Below are the code and all the weights of a small trained network. Each question names an input and a target symbol and asks about switching units off, where a switched-off unit gives its printed mean instead of its output.

import numpy as np


def w(rows, s, z=0):
    codes = np.array(rows[::2]) - 128.0
    scale = np.full(codes.shape[1], s)
    scale[-1] = z or s
    return codes * scale


def norm(h):
    return h / np.sqrt((h * h).mean(-1, keepdims=True) + 1e-5)


def f(y):
    return y / 2 * (1 + np.tanh(0.7978845608 * (y + 0.044715 * y**3)))


def softmax(a):
    e = np.exp(a - a.max(-1, keepdims=True))
    return e / e.sum(-1, keepdims=True)


def log_softmax(a):
    a = a - a.max(-1, keepdims=True)
    return a - np.log(np.exp(a).sum(-1, keepdims=True))


def net(x, mask):
    ids = ['ΔΣΨΩβγζηξπφ'.index(c) for c in x.split()]
    T = len(ids)
    res = E[ids] + P[:T]
    q, k, v = (norm(res) @ M[0].T for M in (Q, K, V))
    z = softmax(np.where(np.tri(T) > 0, q @ k.T / 4**0.5, -1e9)) @ v
    res = res + np.where(mask[0], z, O[0][:, -1]) @ O[0][:, :-1]
    y = f(norm(res) @ A[0][:, :-1].T + A[0][:, -1])
    res = res + np.where(mask[1:13], y, B[0][:, -1]) @ B[0][:, :-1]
    return log_softmax(norm(res)[-1] @ U[:, :-1].T + U[:, -1])


Q, K, V, O, A, B = {}, {}, {}, {}, {}, {}
E = w([
[50,113,77,208],'Δ',
[208,113,61,130],'Σ',
[184,107,57,152],'Ψ',
[250,129,92,105],'Ω',
[189,237,142,182],'β',
[84,97,117,144],'γ',
[208,111,141,133],'ζ',
[102,155,142,137],'η',
[250,100,129,118],'ξ',
[155,213,155,140],'π',
[112,160,135,206],'φ',
],0.015)
P = w([
[155,102,74,250],'0',
[143,122,162,141],'1',
[106,76,124,112],'2',
[143,209,81,208],'3',
[141,123,162,141],'4',
[109,77,123,111],'5',
[132,152,65,79],'6',
[142,123,162,141],'7',
[106,76,124,113],'8',
[112,147,89,84],'9',
[143,122,162,141],'10',
[109,77,123,112],'11',
],0.019)
Q[0] = w([
[204,73,137,149],'h1',
[113,151,158,159],'h1',
[125,121,138,108],'h1',
[115,120,181,5],'h1',
],0.025)
K[0] = w([
[213,118,139,130],'h1',
[110,126,170,153],'h1',
[111,126,129,106],'h1',
[101,156,191,2],'h1',
],0.024)
V[0] = w([
[157,141,255,193],'h1',
[168,108,142,124],'h1',
[135,128,104,115],'h1',
[51,168,111,143],'h1',
],0.0059)
O[0] = w([
[247,46,254,99,185],'h1',
[126,143,124,81,193],'h1',
[94,141,82,134,143],'h1',
[117,106,128,245,8],'h1',
],0.0033,0.0017)
A[0] = w([
[131,147,156,138,90],'n1',
[91,139,121,81,146],'n2',
[108,204,99,57,11],'n3',
[161,111,147,131,147],'n4',
[90,125,193,86,72],'n5',
[103,41,96,61,196],'n6',
[69,179,61,141,217],'n7',
[102,67,128,103,139],'n8',
[148,150,114,59,206],'n9',
[95,119,179,118,73],'n10',
[85,142,62,111,52],'n11',
[111,113,99,3,229],'n12',
],0.017,0.0013)
B[0] = w([
[121,103,120,110,162],'n1',
[145,134,126,143,125],'n2',
[105,116,107,119,182],'n3',
[103,121,114,124,194],'n4',
[100,158,117,119,133],'n5',
[155,2,152,122,254],'n6',
[170,140,83,109,244],'n7',
[173,90,165,111,181],'n8',
[103,166,128,114,193],'n9',
[116,148,111,133,135],'n10',
[173,146,126,160,190],'n11',
[193,119,122,176,230],'n12',
],0.033,0.0045)
U = w([
[166,170,45,242,185],'Δ',
[225,201,107,99,112],'Σ',
[158,124,56,68,194],'Ψ',
[46,41,26,133,6],'Ω',
[79,64,173,100,177],'β',
[197,137,171,43,3],'γ',
[97,160,223,105,122],'ζ',
[71,134,140,148,189],'η',
[126,128,182,25,13],'ξ',
[183,187,254,193,100],'π',
[61,99,164,234,181],'φ',
],0.014,0.0036)

Each question gives the input, a string of symbols that net reads in full, and the target symbol t.
The units are the heads (4 rows each of Q, K, V and O) and the neurons (one row each of A and B). Each row of codes is followed by its name. A weight is (code - 128) times the scale printed after its matrix; where a second scale follows, it is the last column's (O, A, B and U).
mask holds one flag per unit, heads first, then neurons. A switched-off unit (its flag False) gives its mean, the last column of its rows in O or B, instead of its output. The means were averaged over made-up inputs and are rounded, as every weight is.
A unit's drop is (log p(t) with every unit on - log p(t) with that unit switched off) / (log p(t) with every unit on - log p(t) with every unit switched off).
The circuit of an input: a set's keep is (log p(t) with only the set's units on - log p(t) with every unit switched off) / (log p(t) with every unit on - log p(t) with every unit switched off). Starting from the 12 units with the biggest drops (on a tie, the unit counted first), units are removed one at a time, each time the one whose removal leaves the highest keep (on an exact tie, the one counted first), for as long as the keep stays at least 0.8.
circuit, biggest first: the units of the circuit, biggest drop first
most important unit: the unit with the biggest drop
top k neurons: the k neurons with the biggest drops, biggest first
drop when u is switched off: that unit's drop, to one decimal
input π Ψ Ω Δ Ψ π β φ β ξ, target Δ: circuit, biggest first : [n12]
input Δ β β Ω β π φ φ, target φ: top 2 neurons : [n7 n12]
input β Ψ Δ φ ξ β η φ, target φ: top 4 neurons : [n7 n6 n12 n8]
input π γ φ β γ π ξ, target Δ: circuit, biggest first : [n12 n8]
input Ω φ β, target Ω: circuit, biggest first : [n11 n12 n8]
input β π β, target β: top 2 neurons : [n7 n1]
input β Ω Ψ ζ Ψ β Ψ Σ φ, target β: top 4 neurons : [n12 n11 n8 n7]
input ζ ξ ζ γ β Ω π, target Δ: top 2 neurons : [n12 n11]
input β φ ξ φ Ω Ω β Ω β π Δ, target Δ: top 3 neurons : [n6 n4 n3]
input β Ψ φ Δ β β, target β: top 4 neurons : [n7 n11 n1 n12]
input φ γ Ψ Ψ φ β, target φ: top 3 neurons : [n7 n8 n11]
input ξ Ψ π Σ φ π π φ π φ Ψ, target Ω: top 4 neurons : [n12 n11 n7 n8]
input φ γ Δ ξ Ω Ω φ π β, target φ: drop when h1 is switched off : 0.9
input Ψ η Ω β Ψ φ π Ω β, target Ψ: most important unit : h1
input ξ ξ β Ψ ζ, target ξ: drop when h1 is switched off : 0.3
input η γ π Ω β Ψ φ β, target π: drop when n6 is switched off : 1.0
